In the rows, zero is written as 128.
Each name stands for a flat space through zero: a line, a plane or more. A row that begins with a name and a colon came from that space; any other row is followed by the name of the space it lies nearest, among the names in its block.
rnql: [118 157 160 151 106 103 136 106  76 121 118 151 119 108  85 143 153 134
 188 107 131 106  99 147 130 138]
tzdn: [119 157 138 128 120 115 131 125  93 116 122 157 126 122  94 133 142 124
 161 119 131 117 119 128 120 135]
tnpr: [118 141 141  75 157 100 117 105  30 106 145 139 122  61  65 143 148 171
  95 116 193 100  90 156  81 169]
nbhz: [122 172 154 148 124 133 156 140  16 126  72 132 160 101 133 128 151 108
 179 126 113 152 201 140 176 112]
qmmb: [130 139 111 154 117 142 128 136 157 135 101 121 147 158 128 134 135 126
 155 138 108 131 129 115 166 100]
rnql: [132 128 135 129 116 124 100 108 189 133 113 130 120 133 127 123 123 146
 141 123 136 121  94 144 137 116]
tnpr: [125 170 149 164 122 113 110 101 119 150  35 128 140 126 115 133 130 199
 204 126 128 121  60 164 217  90]
qmmb: [119 130  69 107 152 126 131 139 108 110 166 130 141 147  48 167 152 158
  95 144 155  88  61  88  96 147]
tnpr: [132 122 118 140 123 139 130 132 147 133 124 115 138 141 135 132 131 122
 129 135 119 132 137 121 142 116]
rnql: [137  36 158 175 124  96 148  91 188 167 206  82  59 132 177 137  87 168
  95 109 111 102  26 150 104 164]
tzdn: [125 176 112 153  96 139 112 124 156 118  81 144 160 154  75 145 167 119
 197 132 122 115 121 118 165  92]
rnql: [129  73 150 154 144 107 171 119  73 150 181  91  95 107 161 140 109 149
  94 119 118 120  97 139 114 164]
rnql: [134 115 142  78 147 136 118 131 101 117 141 120 130  83 159 106 120 108
  71 127 156 152 197 147  95 143]
tzdn: [122 125 167 162 134  95 144 111  97 154 109 134  95 123 155 122  96 176
 163 113 109 124  64 153 160 136]
tnpr: [147  96 115 105 136 159 103 117 164 133 119  66 158  99 153 129 139 134
  68 144 161 143 172 150 141 109]
tnpr: [132 124  81 161 122 152 143 141 137 131 127  91 166 161  98 165 161 128
 132 150 116 115 121  96 160 105]
tzdn: [139  81 110 144 121 131 110 117 252 149 155 105 104 168 155 126 101 148
 104 133 117 117  67 121 126 121]
tzdn: [129 100 164 176 127 111 166 120  85 155 136 104 104 119 173 130 109 140
 144 116  97 133 115 145 152 139]
tnpr: [140 107 158 115 127 134 115 105 118 133 120  91 133  76 159 119 133 127
 100 122 153 143 173 171 131 127]
nbhz: [131 139  88  59 177 149  96 152 132 121  96 128 155 123 139 107 106 158
  62 155 162 151 148 120 132 115]
tzdn: [132 126 130 184  95 138 148 124 140 138 119 106 142 148 126 148 153 107
 175 127  98 124 138 122 164 107]
tzdn: [130 115 122 155 104 130 133 123 171 129 151 122 122 151 118 141 140 110
 144 125 113 114 114 116 121 126]
qmmb: [146 119 137 157  72 160 103 116 251 131 112 110 142 150 161 115 144  66
 159 125 106 146 195 136 147  87]
tnpr: [124 123 159 106 129 111 133 127 106 118 159 157  97 106 145 107 111 104
 116 110 130 135 150 138  80 159]
tnpr: [130 136 122 143 133 130 131  99  43 128 101  72 170  79  65 179 187 178
 133 134 171 100 101 156 166 120]
qmmb: [133  80 152 130 152 115 152 114  71 146 161  83 109  85 163 133 113 156
  78 122 140 129 118 155 119 156]
nbhz: [127 107 115 121 127 120 129 118 137 119 179 121 116 126  91 149 142 131
 102 125 146  99  90 119  85 152]
qmmb: [146  68 148 149 132 137 137 102 127 155 140  46 130  88 178 138 128 149
  83 129 139 135 140 166 151 126]
nbhz: [128 128 158 157 106 118 134 122 152 139 121 143 107 139 157 113 113 112
 168 114  99 136 130 137 139 124]
rnql: [118 168 152 127  97 115 123 118 104 103 127 172 124 115  80 130 159  94
 181 108 134 115 144 134 102 137]
qmmb: [131  60 101 187 127 131 188 144 135 150 210  81 110 171 149 161 123 113
 100 136  82 111  99  85 115 150]
nbhz: [126 131 151 193  87 120 159 111  97 132 135 115 129 128 103 158 166 106
 192 113 103 108 124 133 146 127]
nbhz: [126 158 101  95 148 141 110 141 108 116  94 136 159 124 103 128 138 143
 116 144 151 134 141 121 141 114]
qmmb: [130 154 153 134 104 134 112 127 163 128  86 152 130 134 156 101 121  99
 172 120 110 152 173 141 150 104]
rnql: [120 175 141 129 101 121 112 117 125 110 101 167 135 125  80 131 156 114
 187 116 135 116 127 134 129 119]
tzdn: [145 110 118 112 163 172 140 153  70 144  81  57 183  92 205 115 123 122
  67 157 132 185 248 142 186  96]
rnql: [136 117 147 111 125 123  93 100 181 134 114 120 115 108 143 113 116 152
 117 121 152 128 107 163 128 123]
qmmb: [120 159 186 127 101 112 130 138 138 121 116 202  90 134 180  74  93  65
 184 100  88 162 191 137 109 135]
nbhz: [112 139 199 124 106  81 146 120  93 113 177 208  57 110 140  95 101  81
 168  83 107 126 133 141  54 182]
nbhz: [133 110  98 135 113 130 101 112 233 130 151 121 119 164  96 144 133 146
 123 132 136  97  55 114 115 121]
[125 123 147 154 117 117 151 124  96 132 142 128 116 124 129 135 133 118
 149 117 112 123 126 130 126 139]
tzdn
[123 138 188 174 101 105 162 104  37 133 122 125 117  86 126 140 152 115
 188 101 114 123 145 162 143 141]
tnpr
[121 114  63 138 115 136 145 153 181 107 210 144 125 194  61 164 153  92
 115 139 112  88  87  55  69 147]
qmmb
[120 149 123  58 156 119  97 142 141 109 129 183 110 124 129  92  94 133
  94 127 152 139 127 124  82 145]
nbhz
[134 117 123  89 116 134  95 109 174 105 162 126 128 104  96 131 152 108
  92 122 170 113 140 138  73 140]
qmmb
[128 106 139 163 136 111 148 114 103 151 132 101 113 125 136 144 119 172
 134 125 119 114  69 140 153 135]
rnql
[125 105 158 134 130 109 155 118  69 129 170 121 104  96 136 133 127 121
 114 112 129 122 132 142  97 163]
rnql
[128 156 101 137  93 152 123 135 149 103 128 135 164 146  73 150 182  76
 160 133 127 117 171 102 122 109]
tzdn
[136 100  89  72 141 149 100 140 199 109 177 124 130 135 125 120 124 104
  49 141 156 129 151 106  67 139]
tzdn
[124 142 157 184  82 114 143 111 137 131 126 143 115 142 110 140 149 105
 206 108  98 112 112 133 141 123]
nbhz
[127 114 160 138 139 113 150 128  81 142 131 124 107 110 171 115 103 135
 125 119 114 142 135 145 134 143]
qmmb
[134 101 144 127 139 120 124 111 134 143 132 103 114 108 153 124 111 158
 104 125 139 128 104 153 133 134]
rnql
[145  98 130 146 131 147 119 105 138 152  97  53 155 100 155 142 140 163
 105 139 145 135 134 163 182 101]
qmmb
[139 103 111 152 122 145 130 121 157 141 127  79 147 135 134 147 142 137
 116 140 126 124 124 128 155 110]
qmmb
[143  88 134  94 132 148 114 127 165 126 156  98 127 101 177 107 118  95
  61 130 145 152 199 142  95 134]
tnpr
[136 142 122  91 105 143  69 118 251 113 113 155 128 142 126 101 125 103
 127 127 146 135 146 134 107 107]
rnql
[133 140 138  86 143 137 100 122 116 122  94 123 144  90 141 109 126 138
 103 131 161 148 167 156 134 119]
rnql
[118 167 121 108 115 116 100 124 163 107 121 183 120 145  76 124 135 127
 162 120 140 109  92 119 104 129]
nbhz
[136  97 125 186  99 132 144 109 163 145 147  83 130 145 121 160 152 128
 149 127 110 107  97 127 150 118]
nbhz
[129 112 148 128 125 117 132 116 120 129 151 125 110 111 135 127 125 126
 120 117 133 123 123 141 108 145]
rnql
[129 112 129 176  99 125 148 110 128 132 155 101 129 133  95 164 163 121
 155 121 119  99 100 126 130 131]
nbhz

Rows lie near named flat spaces through zero. A row that begins with a name and a colon came from that space; any other row is followed by the name of its block's space that it lies nearest.
zq_pg: [129 138 123  97 123 116 104 128 121 132 141 117 126 139 151 138 163 122
  87 131 112 153  87 136 119 103]
pn_mf: [128 134 150 141 143 166 161 149 137 135 142 139 127 117 124 132 103 145
 125 124 104 116 145 128 117 157]
lz_zr: [165 135 135 151 112 102 104  96 117 106 100 134 166 156 147 143 113 137
 136 179 163 107 144 171 127 133]
fr_nz: [120  96 103 115 131  92 135 129 125 143 121 147 103 116  92  95 132 134
 152 102 120 133 149 114 158 147]
gn_fz: [114 115 123 128 128 172 154 168 140 127 124 135 114 110 136 129 115 126
 136  84 124 150 124  93 114 123]
rf_ft: [133 123 125  76 153  98 137 152 106 126 138 122  74 124 135 167 191 136
 127 123  91 162  34 150  85 124]
gn_fz: [166  80  63  68  98  67 145 122 103 139  99 156 140 135 120 156 186 154
 164 153  89 161  84 163 127 151]
pn_mf: [162 139 134 112 121  81  80 103 110 109 111 140 127 143 151 127 132 127
 105 151 155 130 150 164 130 117]
pn_mf: [134 123 140 167 138 110 123 122 124 118 121  98 149 180 150 166 145 147
 130 165 141 127  25 166 102 125]
lz_zr: [ 94 100  85 150  98 167 126 141 158 127 110 108 156 129 139 115 118 101
 144  77 164 157 121  66 147  84]
fr_nz: [134 108 152 135 140 101 133 162 104 110  96 160  74 126 122 108 109 142
 156 103 151 135 125 122 113 145]
fr_nz: [139 140 122  86 131 114 106 129 119 124 138 120 113 129 154 152 167 121
  95 129 113 155  92 145 108 105]
lz_zr: [131 131 141 135 143 138 135 138 131 123 131 129 118 127 134 138 121 135
 125 124 126 127 122 135 115 136]
zq_pg: [126  99  81 152  62  85 123  71 120 143  90 143 195 140  75  73 109 116
 189 168 160  90 203 106 200 138]
pn_mf: [129 109 104 117  86 145 122 152 124 117  93 146 137 123 150 116 118 115
 137  97 154 161 141  90 127 100]
zq_pg: [129 122 159 185 139 119 155 117 120 114 103 141 123 126  88 110  79 139
 197 151 163  73 170 131 134 168]
fr_nz: [119 140  95 140 110 185 138 103 164 134 146  87 197 131 147 168 138 110
 123 145 123 126 117 122 129 102]
rf_ft: [ 78 122 140 141 139 158 185 161 127 156 155 106 109 123  89 124 146 130
 153 118  83 123  52  90 115 139]
rf_ft: [132 134 115 116 119 151 120 127 144 139 143 126 156 129 148 133 129 128
  89 123 111 142 141 128 136 120]
pn_mf: [194 151 171 128  95 132  95 148  97  97  92 166 162 169 207 151 100 158
  71 173 146 144 125 179  85 128]
zq_pg: [142 119 136 136 136  81 130 114 104 113 104 136 107 134 107 132 133 136
 175 154 148 108 117 152 121 146]
zq_pg: [103 131 101 126  91 143 107 111 143 151 141 115 171 133 125  94 129 105
  97 120 126 135 153  90 169  98]
gn_fz: [ 98 141 110 102 114 118 114 106 127 144 149 106 125 114 104 108 159  95
 123 126 118 127 131 100 151  98]
pn_mf: [105 122 116 108 163  71 112  98 131 154 161 120  87 113  75  91 154 122
 124 114 107 114 147 130 172 141]
lz_zr: [170 103 109 117  97  88 127 126  97  96  66 158 129 135 140 148 130 137
 186 152 165 137 127 150 109 133]
zq_pg: [ 95 139 156 151 160  94 100 110 131 146 158 117  95 131  90  70 115 120
 102 113 134 101 155 115 170 133]
pn_mf: [140 109 106 138 134  81  93 102 130 103  99 121 118 137 132 132 132 118
 156 121 183 131 133 142 139 112]
rf_ft: [165 136 140 106 135 109 112 137 104  79  91 137  89 120 164 172 139 122
 154 133 168 144 111 157  76 110]
pn_mf: [160 126 142 136  76 187 137 179 116 103  81 163 166 144 195 145  88 141
 113 126 149 161 128 116  87 116]
rf_ft: [136 107 116 131 100 123 146 144 111 124 100 134 146 149 138 145 140 140
 154 145 128 143  72 129 109 128]
gn_fz: [160 114 131 152 129 119 137 126 125 115 103 145 147 146 139 146 107 156
 148 150 141 118 131 162 119 157]
gn_fz: [108 119 109  92 150 113 136 134 133 157 163 119 101 117 108 124 168 131
 107 105  79 147  95 124 138 133]
zq_pg: [123 130 113 111 109  90  92 101 123 151 143 126 147 145 119  95 147 122
  87 141 114 131 137 130 167 117]
gn_fz: [123  81 126 162 148 151 156 186 145 130 111 147 111 140 142 124  96 163
 134  69 131 158  95 112 119 153]
fr_nz: [105 112  56  76 118 136 172 101 147 169 163 106 151  95  81 148 190 114
 159 134  59 132 116 114 152 133]
rf_ft: [152 109  98 147 118 162 138 126 156 116 107 133 173 130 156 157 103 138
 143 121 148 136 155 137 127 133]
fr_nz: [126  99 107 101 117 132 169 160 119 144 121 153 114 113 110 125 140 144
 153 109  91 148 112 110 123 150]
fr_nz: [116 109  93 124 115 136 147 119 144 153 138 129 154 121 105 116 132 130
 137 122 104 127 147 112 158 140]
rf_ft: [129 124 120 160 100 133 113 104 141 139 121 137 181 142 122  91  89 128
 117 139 147 108 194 117 173 134]
fr_nz: [149 134 145 145 100 156  97 149 136 138 128 151 180 166 183 107  89 152
  39 126 123 150 147 134 139 126]
lz_zr: [124 154 149 148 128 145 117 111 140 153 164 117 172 151 133 115 115 138
  69 157 100 107 138 142 148 138]
lz_zr: [137 116 142 148 128 140 147 155 122 120 111 139 129 142 142 141 114 149
 139 129 131 134  96 134 105 142]
zq_pg: [110  83  54  93 123 124 138 130 149 128 111 127 105  88 107 126 152 102
 180  63 141 163 149  85 150 106]
pn_mf: [118 101  98 100  78 133 117 161 118 132  98 155 128 123 141  91 127 114
 121  83 138 175 139  74 141  98]
zq_pg: [161 105 111 127 130 133 156 130 138 137 119 167 148 117 120 129 100 162
 141 130 106 120 189 151 142 180]
gn_fz: [141 119 128  99 156 180 180 181 140 129 140 149  99  96 145 168 128 153
 127  93  80 156 116 132  86 156]
gn_fz: [123 128 135 131 160 110 126 121 136 144 155 120 116 135 116 126 138 142
 106 128 104 121 112 149 138 147]
lz_zr: [144  92 111 144  82  93 134 134  98 112  68 146 149 159 130 128 129 139
 183 153 161 137  86 127 120 128]
lz_zr: [125 133 123 114 154 162 132 142 151 118 140 124 102  96 141 144 122 117
 122  86 131 142 156 117 116 118]
rf_ft: [157  82  84 125 172 122 164 137 152 106 108 127 107 115 137 198 145 155
 189 103 132 149  91 168  97 156]
lz_zr: [129 145 131 126 136 169 126 131 153 138 155 125 148 120 147 132 113 130
  82 116 108 131 161 128 133 128]
gn_fz: [136  79 139 195 156 132 146 170 146 124 103 148 126 163 143 121  77 178
 136  91 149 139 100 137 127 170]
rf_ft: [152 125 133 158  80 129 114 121 113 101  77 146 169 149 150 121  91 125
 153 156 183 118 159 125 126 118]
fr_nz: [130 138 136  98 141  82 107 112 112 141 146 136 101 124 108 106 149 129
 105 137 107 122 140 144 144 136]
[119 109  93 139  88 170 148 135 152 165 140 126 206 152 139 122 124 143
  97 132  89 144 113 110 153 133]
rf_ft
[114 117 119 168 157 129 149 101 157 148 152 109 148 131  92 126 116 141
 148 137 117  93 140 140 157 161]
gn_fz
[101 146 165 169 153  92 114  99 119 137 151  95 120 157  96 110 134 127
 126 164 134  87  85 142 140 133]
lz_zr
[105 130 109  82 105 156 146 147 133 179 169 141 143 112 113  95 146 130
  74 109  51 149 141  94 156 134]
lz_zr
[140 109 124 152  61 177 152 164 128 164 119 157 226 180 162 112  99 171
  74 154  83 148 100 118 138 150]
lz_zr
[169 118  96 118  69 142 138 112 127 144 111 159 217 147 146 134 116 152
 114 176 102 128 169 150 147 151]
zq_pg
[119 129 143 109 187 104 114 140 136 138 163 129  64 113 119 115 139 137
  90  85 106 139 127 139 133 141]
zq_pg
[158 139 128  90 106 106 126 115 107 146 136 157 149 130 125 121 139 145
  99 169  85 123 157 157 138 152]
lz_zr
[111 163 154 139 137 170 166 123 131 147 172  90 157 138 122 167 152 132
 117 179  76 102  61 142 100 136]
pn_mf
[117 205 157  77 114 189 158 108 121 158 196 111 156  91 111 145 155 105
  85 189  44  93 160 128 114 127]
pn_mf
[129 137  94  96 111  64  71  69 116 116 120 101 129 132 123 129 177  88
 136 151 162 130 125 138 149  79]
pn_mf
[ 95  97 138 151 161 160 183 178 147 162 152 146  98 113  91  95  99 159
 132  74  83 128 128  94 142 177]
pn_mf
[124 127 112 101  79 132 135 129 118 175 148 148 180 143 119  93 139 141
  79 152  65 137 134 115 161 140]
lz_zr
[164  82  82  93 128  23 119  91 103 133  98 164 109 127  86 114 156 150
 178 147 125 124 156 170 163 168]
zq_pg
[146 122  78  96  52 117 111 104 111 130 100 125 199 153 152 144 165 114
 129 173 128 152 101 128 133  92]
zq_pg
[155 141 153 150 142 127 123 121 126 111 122 127 139 146 151 156 115 145
 122 159 140 113 118 169 106 141]
pn_mf
[150 159 182 115 164 119 119 151 104 110 142 121  90 147 167 173 152 147
  88 153 110 138  47 178  66 129]
zq_pg
[150 112 180 150 116 125 132 189  99 128  98 195 109 150 145  77  67 173
  96 110 129 139 150 123 122 169]
fr_nz
[126 117  79 113  73 147 121 111 142 150 125 132 194 132 134 111 130 116
 110 131 117 143 163 103 166 110]
zq_pg
[154 135 187 152 142  78  56 145 103 100 101 162  88 163 169  82  83 144
  66 110 185 138 154 149 130 123]
fr_nz
[174 102 140 173 120 102 180 116 100  94  63 165 137 129  97 152  87 161
 250 187 167  75 159 167 106 192]
zq_pg
[123  98 104 117 101 150 174 154 131 169 133 162 157 122 103 100 117 155
 127 119  71 136 148 105 153 168]
fr_nz
[115 125  99 123  91 148 124 122 136 132 121 117 162 128 134 124 135 107
 131 125 136 140 130  98 140  99]
zq_pg
[142 132 110 103 115  68  74  90 113 115 114 122 124 138 134 122 156 108
 121 144 159 135 135 146 144  98]
pn_mf
[148 106 119 165  93 133 133 130 124 104  75 145 163 145 142 130  92 134
 173 140 178 123 145 124 126 130]
gn_fz
[162  99 102 137  92  87 110 111 115 119  84 151 167 159 141 125 121 145
 145 155 156 133 135 152 143 136]
rf_ft
[ 72 158 172 167 116 185 156 144 130 147 153 110 133 118  95  85  96 105
 130 126 121  93 139  65 136 120]
rf_ft
[157 122 116 100 123 116 131 133 117 123 119 141 132 133 148 158 149 143
 123 143 111 146 105 158 108 135]
zq_pg
[182 136 165 156 126 166 132 154 126  90  91 167 145 135 182 155  65 157
 122 138 161 125 175 161  90 152]
pn_mf

Rows lie near named flat spaces through zero. A row that begins with a name and a colon came from that space; any other row is followed by the name of its block's space that it lies nearest.
bs-zc: [ 73 171 104 128 127 148 154 108 107 109 105 131 155 111 107  94 121 117
 143 152 147 152 123 107  90  81]
nj-jn: [114 165 106 117 179 151 128 132 158 149 125 124 189 131  95 137 120 121
 149 118 132 164 126 140 137 122]
lm-gq: [133 129 134 132 132 110 125 133 120 118 127 144 128 129 141 150 131 142
 115 123 132 110 105 134 146 125]
lm-gq: [169  91 151 108 142  93 155 139 123  90 117 143 198 109 141 156 117 108
  91  82 147 166  61 112 186 142]
lm-gq: [121  29 126 105  86  52 130  77 113 155 186  63 176 116 131  56 110  39
  94  59 150 173 126 106 136 175]
bs-zc: [ 97 163  93 130 123 138 100 113 150 155 115 135 140 133  99 130 127 112
 157 156 139 128 128 117 104  98]
bs-zc: [ 84 172  86 114 118 175 113 151 123 155 113 128 123 115 106  99 119 140
 164 179 152 157 172 112  47  84]
lm-gq: [107 145 115 136 108 149 112 117 140 145 123 119  94 134 117 110 132 132
 154 158 120 119 161 123  92 115]
rc-fm: [157  93 158 148 111 128 136  92 150 125 142 101  83 148 129 112 139 105
 129 114  85 104 150 135 154 173]
nj-jn: [119 142 131 119 147 173 121 125 189 154 127  83 135 136 109 106 123 149
 175 123 104 182 186 139 107 139]
rc-fm: [ 98 139 100  99 152 127 117 160 118 159 146 114 175 113 125 114 112 145
 131 116 161 175 145 137  96 114]
bs-zc: [116 175  95 130 135 184  84 186 124 181 135 143  54 142 124 138 135 182
 160 190 125  91 202 154  60 113]
lm-gq: [134 111 133 125  99 103 119 117 134 114 112 138 137 120 136 138 126 117
 122 127 140 133  97 104 135 117]
lm-gq: [110 123 135 135 112  79 103 103 142 124 129 128 133 132 148 149 132 149
 123 112 134 112  97 131 146 114]
nj-jn: [142 168  77 122 212 132 139 179  66 156 154 187 190 133  94 172 124  83
  88 127 160  88  83 160 165 134]
rc-fm: [167  82 181 154  36 109  90  72 211 102  88 115  46 145 153 148 146 140
 157 143  83 105 124  92 145 136]
nj-jn: [158 114 141 133 108 160 124 148 131 132 125 126  68 134 134 122 134 138
 137 152 108 114 168 126 108 146]
rc-fm: [199  76 157 120  71 120 130 117 167  88  76 151 140 114 127 155 124  76
 124 132 128 157  73  63 162 135]
nj-jn: [157 113 148 133 101 158 114 135 160 134 119 115  69 137 134 125 135 145
 151 148  99 124 172 124 112 145]
rc-fm: [137 138 134 106 123 136 146 171 110  85  85 163 161  95 146 151 117 161
 118 141 161 170  91  98 115  89]
lm-gq: [135 167 149 125 164 138 132 137 177  93  84 148 174 125 132 184 128 181
 145 118 123 159  85 132 165 102]
bs-zc: [ 85 170 132 145 147 135 193  97  78  65 106 144 152 114 123 105 130 124
 114 134 133 123  92 121 132  92]
rc-fm: [126 147 131 121 133 136 145 155 105  96 103 155 140 110 141 143 125 158
 119 140 146 139 106 118 120 100]
rc-fm: [105 170 123 137 185 151 175 155  61 108 144 145 127 126 132 120 132 157
 105 130 129 102 136 166 126 122]
bs-zc: [174 127 137 137 146 122 114 144 143 128 123 161 124 143 128 184 136 126
 116 126 117  91  96 140 176 145]
nj-jn: [150 120 148 134 106 140  97 112 200 137 109 112 101 143 127 146 134 145
 163 133  98 136 145 122 136 137]
lm-gq: [141 137 126 128 126 149 134 143 121 120 113 145 117 125 123 134 129 126
 130 148 128 124 129 119 120 122]
nj-jn: [159  97 132 138 130 104 107 146 103 156 170 134  81 147 146 144 138 125
 100 118 117  66 141 158 149 169]
bs-zc: [127  89 143 115 110 110 138 117 128 124 142  94 138 117 141  95 120 122
 121 100 131 164 141 119 122 144]
rc-fm: [117 127 161 125 102 131 122 140 145 102 108 114  90 118 169 129 131 211
 143 133 121 148 151 127 101 108]
nj-jn: [130 113 162 134  82 128  96  83 224 123  98  89 105 137 136 129 133 159
 177 125  95 162 146 109 127 125]
bs-zc: [184  98 121 101 119 132  90 169 170 159 118 141 150 125 121 166 118 110
 134 128 141 160 120 108 138 145]
[111 163 122 161 119 122 112  99 128 122 116 156  86 148 123 152 146 133
 135 159 113  57 110 136 137 108]
rc-fm
[153 121 138 126 135 150 121 176 113 140 143 131  78 132 149 136 133 170
 123 138 118 110 170 151 112 147]
bs-zc
[120 156  92  96 121 182 125 180 124 140  94 145 153 100 106 116 110 128
 153 174 165 189 148  92  61  88]
bs-zc
[ 77 158 122 141 136 123  98  97 164 156 143  96 113 147 127 119 135 169
 160 125 111 119 161 157 112 116]
lm-gq
[114 117 134 126 130 118 123 117 137 141 148  98 127 132 135 109 127 140
 133 109 121 140 151 142 123 140]
nj-jn
[128 141 133 120 148 150 138 128 158 122 114 117 158 125 117 129 123 136
 146 120 122 167 131 127 133 126]
lm-gq
[154 128 127 129 135 128 110 141 144 139 124 146 126 137 125 160 131 125
 128 131 125 112 116 132 147 136]
bs-zc
[125 138 126 123 132 136 150 130 117 105 109 140 155 115 121 126 123 117
 124 132 140 147 107 112 128 112]
bs-zc
[147 125 142 120  79 120 112 138 154  88  67 164 131 107 146 167 126 151
 136 155 147 150  79  78 123  85]
rc-fm
[113 103 156 145 122 118 125 127 103 145 183  82  40 147 169  91 142 185
 119 111  94  84 203 179 109 166]
bs-zc
[147 149 118 128 153 145 112 137 162 144 116 145 148 139 106 163 129 119
 143 134 122 127 116 133 149 130]
nj-jn
[124 112 140 127 137  80 122 115 129 122 143 124 156 129 147 146 128 140
 107  90 134 124  94 141 164 134]
lm-gq
[147  87 155 140 139 135 148 101 136 145 175  73  92 150 128  84 135 107
 125  92  82 118 185 159 147 195]
rc-fm
[124 134 130 132 129 130 130 129 124 123 126 131 121 129 132 130 130 138
 128 131 126 121 129 131 127 124]
rc-fm
[121 103 125 129  78  94 107 102 132 127 121 128 119 123 136 122 128 108
 126 134 141 122 109 100 119 115]
lm-gq
[ 80 137 140 155 152  29  83  99 118 142 178 125 114 156 178 175 147 204
  99  79 125  44  93 197 178 126]
lm-gq
[148 120 135 121 131 140 134 156 119 124 128 133 119 123 138 133 126 142
 122 130 129 134 138 130 124 136]
bs-zc
[140 121 118 110 120 150 110 165 134 151 128 125 117 121 129 125 121 141
 139 143 138 152 160 122  95 129]
bs-zc
[197  76 144 151  91 101 106 163  71 135 157 171  20 147 164 163 149 119
  77 149 115  14 128 141 149 172]
nj-jn
[108 133 132 121 128 146 134 117 152 130 125  96 137 124 124 100 123 143
 152 123 121 169 158 126 106 124]
nj-jn
